Below is a small trained network, with its code and all its weights. Each question gives an input and a target symbol and asks what happens when units are switched off, that is, made to give their printed mean instead of their output.

import numpy as np


def w(rows, s, z=0):
    codes = np.array(rows[::2]) - 128.0
    scale = np.full(codes.shape[1], s)
    scale[-1] = z or s
    return codes * scale


def f(y):
    return y / 2 * (1 + np.tanh(0.7978845608 * (y + 0.044715 * y**3)))


def softmax(a):
    e = np.exp(a - a.max(-1, keepdims=True))
    return e / e.sum(-1, keepdims=True)


def log_softmax(a):
    a = a - a.max(-1, keepdims=True)
    return a - np.log(np.exp(a).sum(-1, keepdims=True))


def net(x, mask):
    ids = ['ΘΞΣΨαβζηλω'.index(c) for c in x.split()]
    T = len(ids)
    res = E[ids] + P[:T]
    r = res
    for j in range(3):
        rows = slice(2 * j, 2 * j + 2)
        q, k, v = (r @ M[0][rows].T for M in (Q, K, V))
        z = softmax(np.where(np.tri(T) > 0, q @ k.T / 2**0.5, -1e9)) @ v
        o = O[0][rows]
        res = res + np.where(mask[j], z, o[:, -1]) @ o[:, :-1]
    y = f(res @ A[0][:, :-1].T + A[0][:, -1])
    res = res + np.where(mask[3:11], y, B[0][:, -1]) @ B[0][:, :-1]
    return log_softmax(res[-1] @ U[:, :-1].T + U[:, -1])


Q, K, V, O, A, B = {}, {}, {}, {}, {}, {}
E = w([
[89,82,214,182,83,189,160,106,95,99,75],'Θ',
[161,118,130,146,166,170,156,86,187,51,190],'Ξ',
[156,161,239,111,137,141,184,150,206,180,98],'Σ',
[145,186,107,176,130,112,87,147,53,172,200],'Ψ',
[88,106,68,181,200,174,227,73,137,201,82],'α',
[155,88,89,156,212,93,98,108,97,53,19],'β',
[179,58,195,75,135,193,57,106,136,111,102],'ζ',
[227,67,129,116,160,23,133,113,193,165,101],'η',
[93,85,169,93,138,87,135,62,135,128,122],'λ',
[239,126,86,133,84,189,246,188,142,111,196],'ω',
],0.011)
P = w([
[99,253,91,149,65,127,9,133,178,129,42],'0',
[180,57,180,121,170,131,185,60,91,120,181],'1',
[173,46,194,102,168,130,185,72,103,104,216],'2',
[201,44,201,124,181,148,176,56,99,106,191],'3',
[194,50,225,144,198,157,184,82,111,106,200],'4',
[203,37,205,148,185,121,189,75,107,118,208],'5',
[195,44,203,132,187,167,200,61,128,139,212],'6',
[213,38,216,131,188,162,205,59,131,131,187],'7',
[223,56,229,147,188,134,226,62,124,139,201],'8',
[225,24,235,142,177,117,223,35,135,149,200],'9',
],0.0042)
Q[0] = w([
[137,157,37,73,4,148,173,245,141,101,130],'head 0',
[114,159,42,80,31,142,153,226,149,125,104],'head 0',
[80,221,95,95,62,126,85,255,162,147,77],'head 1',
[77,109,110,118,120,127,107,96,168,80,82],'head 1',
[53,190,69,130,67,115,43,184,126,151,129],'head 2',
[48,170,77,83,46,150,39,195,174,107,80],'head 2',
],0.0099)
K[0] = w([
[193,84,140,108,149,133,250,149,62,124,206],'head 0',
[166,89,147,113,168,122,207,130,71,136,178],'head 0',
[148,3,172,89,160,138,222,92,173,76,128],'head 1',
[129,62,145,106,172,96,145,89,81,145,181],'head 1',
[135,23,164,98,155,150,175,96,150,76,117],'head 2',
[133,74,131,113,168,121,214,98,146,112,136],'head 2',
],0.011)
V[0] = w([
[168,125,126,169,131,209,116,143,110,51,182],'head 0',
[85,98,145,88,100,128,78,98,70,117,73],'head 0',
[194,118,205,97,89,171,173,138,218,151,153],'head 1',
[36,116,101,138,186,118,179,40,210,99,88],'head 1',
[198,85,86,76,186,68,71,114,178,80,126],'head 2',
[192,173,1,160,132,161,188,173,116,141,161],'head 2',
],0.0082)
O[0] = w([
[107,78,148,210,131,133,31,67,171,172,130,63],'head 0',
[138,81,95,112,92,148,128,211,131,104,132,252],'head 0',
[209,145,39,93,112,127,109,58,180,83,46,63],'head 1',
[233,172,229,141,126,159,129,115,92,162,110,132],'head 1',
[124,129,130,245,2,87,206,73,84,104,117,93],'head 2',
[74,154,176,158,185,56,145,129,174,85,67,55],'head 2',
],0.0086,0.0018)
A[0] = w([
[220,143,163,116,76,168,125,91,102,79,30,90],'neuron 0',
[144,191,95,173,152,92,14,72,77,169,161,252],'neuron 1',
[108,80,59,138,2,193,120,75,131,120,141,125],'neuron 2',
[141,172,130,166,50,48,212,101,126,120,68,82],'neuron 3',
[154,104,96,53,109,141,162,225,50,98,152,146],'neuron 4',
[215,143,92,153,127,161,160,135,64,229,116,93],'neuron 5',
[214,141,172,113,98,145,140,118,45,145,203,116],'neuron 6',
[201,177,97,63,114,143,102,80,198,104,109,132],'neuron 7',
],0.0071,0.0024)
B[0] = w([
[117,159,84,129,146,86,169,69,154,188,202,196],'neuron 0',
[107,174,101,88,38,152,143,141,180,136,100,150],'neuron 1',
[204,121,150,117,186,37,135,207,125,131,123,170],'neuron 2',
[167,107,143,99,204,217,51,105,110,34,193,145],'neuron 3',
[99,161,132,156,72,138,78,83,181,152,121,212],'neuron 4',
[62,137,136,93,93,102,73,156,144,77,163,199],'neuron 5',
[71,153,77,109,111,116,135,157,159,103,35,254],'neuron 6',
[67,55,139,184,167,152,163,152,2,150,91,156],'neuron 7',
],0.0079,0.0082)
U = w([
[96,86,198,212,75,162,154,165,35,79,98,141],'Θ',
[140,156,107,92,166,146,135,115,132,38,242,45],'Ξ',
[187,191,210,93,195,112,159,176,147,156,83,129],'Σ',
[82,191,57,83,50,112,140,151,181,110,105,254],'Ψ',
[110,111,43,126,165,171,214,109,60,203,102,73],'α',
[130,143,87,151,180,100,87,137,142,53,2,44],'β',
[156,68,142,69,145,233,24,147,123,134,124,164],'ζ',
[227,69,99,154,139,35,122,184,140,173,133,131],'η',
[64,108,152,112,157,70,117,135,84,162,228,54],'λ',
[165,125,164,211,97,143,113,30,160,201,175,142],'ω',
],0.0056,0.003)

Each question gives the input, a string of symbols that net reads in full, and the target symbol t.
The units are the heads (2 rows each of Q, K, V and O) and the neurons (one row each of A and B). Each row of codes is followed by its name. A weight is (code - 128) times the scale printed after its matrix; where a second scale follows, it is the last column's (O, A, B and U).
mask holds one flag per unit, heads first, then neurons. A switched-off unit (its flag False) gives its mean, the last column of its rows in O or B, instead of its output. The means were averaged over made-up inputs and are rounded, as every weight is.
A unit's drop is (log p(t) with every unit on - log p(t) with that unit switched off) / (log p(t) with every unit on - log p(t) with every unit switched off).
The circuit of an input: a set's keep is (log p(t) with only the set's units on - log p(t) with every unit switched off) / (log p(t) with every unit on - log p(t) with every unit switched off). Starting from all 11 units, units are removed one at a time, each time the one whose removal leaves the highest keep (on an exact tie, the one counted first), for as long as the keep stays at least 0.8.
units of the circuit, in order: the units of the circuit, biggest drop first
unit that matters most: the unit with the biggest drop
top k neurons: the k neurons with the biggest drops, biggest first
heads that matter: for each layer, one digit per head in row order, 1 if its drop is at least 0.15 and else 0, layers parted by /
input Θ λ α, target ζ: heads that matter : 001
input ω λ ω, target β: units of the circuit, in order : (head 2; head 1)
input λ ζ α ζ Ξ Ψ, target Ψ: heads that matter : 000
input Θ Ξ Ξ Ξ β Θ Ξ η, target ζ: heads that matter : 001
input ω η λ λ Σ, target β: units of the circuit, in order : (head 2; head 1)
input λ λ Ξ Θ Ψ ω, target ω: units of the circuit, in order : (head 0)
input α λ β λ λ Σ, target Σ: units of the circuit, in order : (head 2; head 1)
input η λ α Ξ Σ λ λ Σ λ Ξ, target Ξ: units of the circuit, in order : (neuron 3; head 2; head 0)
input λ Σ ζ λ λ, target Ψ: units of the circuit, in order : (head 2; neuron 6; head 0; neuron 4)
input λ Ξ Ξ Ξ λ λ Ξ Ξ, target Ψ: top 3 neurons : (neuron 6; neuron 4; neuron 5)
input β Ξ Θ, target Θ: units of the circuit, in order : (head 1; head 2)
input ζ λ Ξ Ξ β, target η: heads that matter : 111
input Θ Ξ Ξ Ξ, target ζ: units of the circuit, in order : (head 2; neuron 0)
input ζ λ λ λ β Ξ, target η: unit that matters most : neuron 2
input λ Ξ Θ α Ξ ω, target Ψ: heads that matter : 011
input λ λ λ β λ λ α Ξ λ α, target Ψ: heads that matter : 111
input η λ α Ξ Θ λ α λ, target Ξ: heads that matter : 101
input α Θ λ λ, target Σ: units of the circuit, in order : (head 1; head 2)
input Ξ ζ β, target ω: top 2 neurons : (neuron 6; neuron 0)
input ω Ξ ζ Ξ η α, target β: unit that matters most : head 2
input Σ Θ λ λ, target α: top 2 neurons : (neuron 7; neuron 0)
input η λ β, target Ξ: top 2 neurons : (neuron 3; neuron 0)
input λ ζ λ Ξ α, target Ψ: top 2 neurons : (neuron 5; neuron 6)
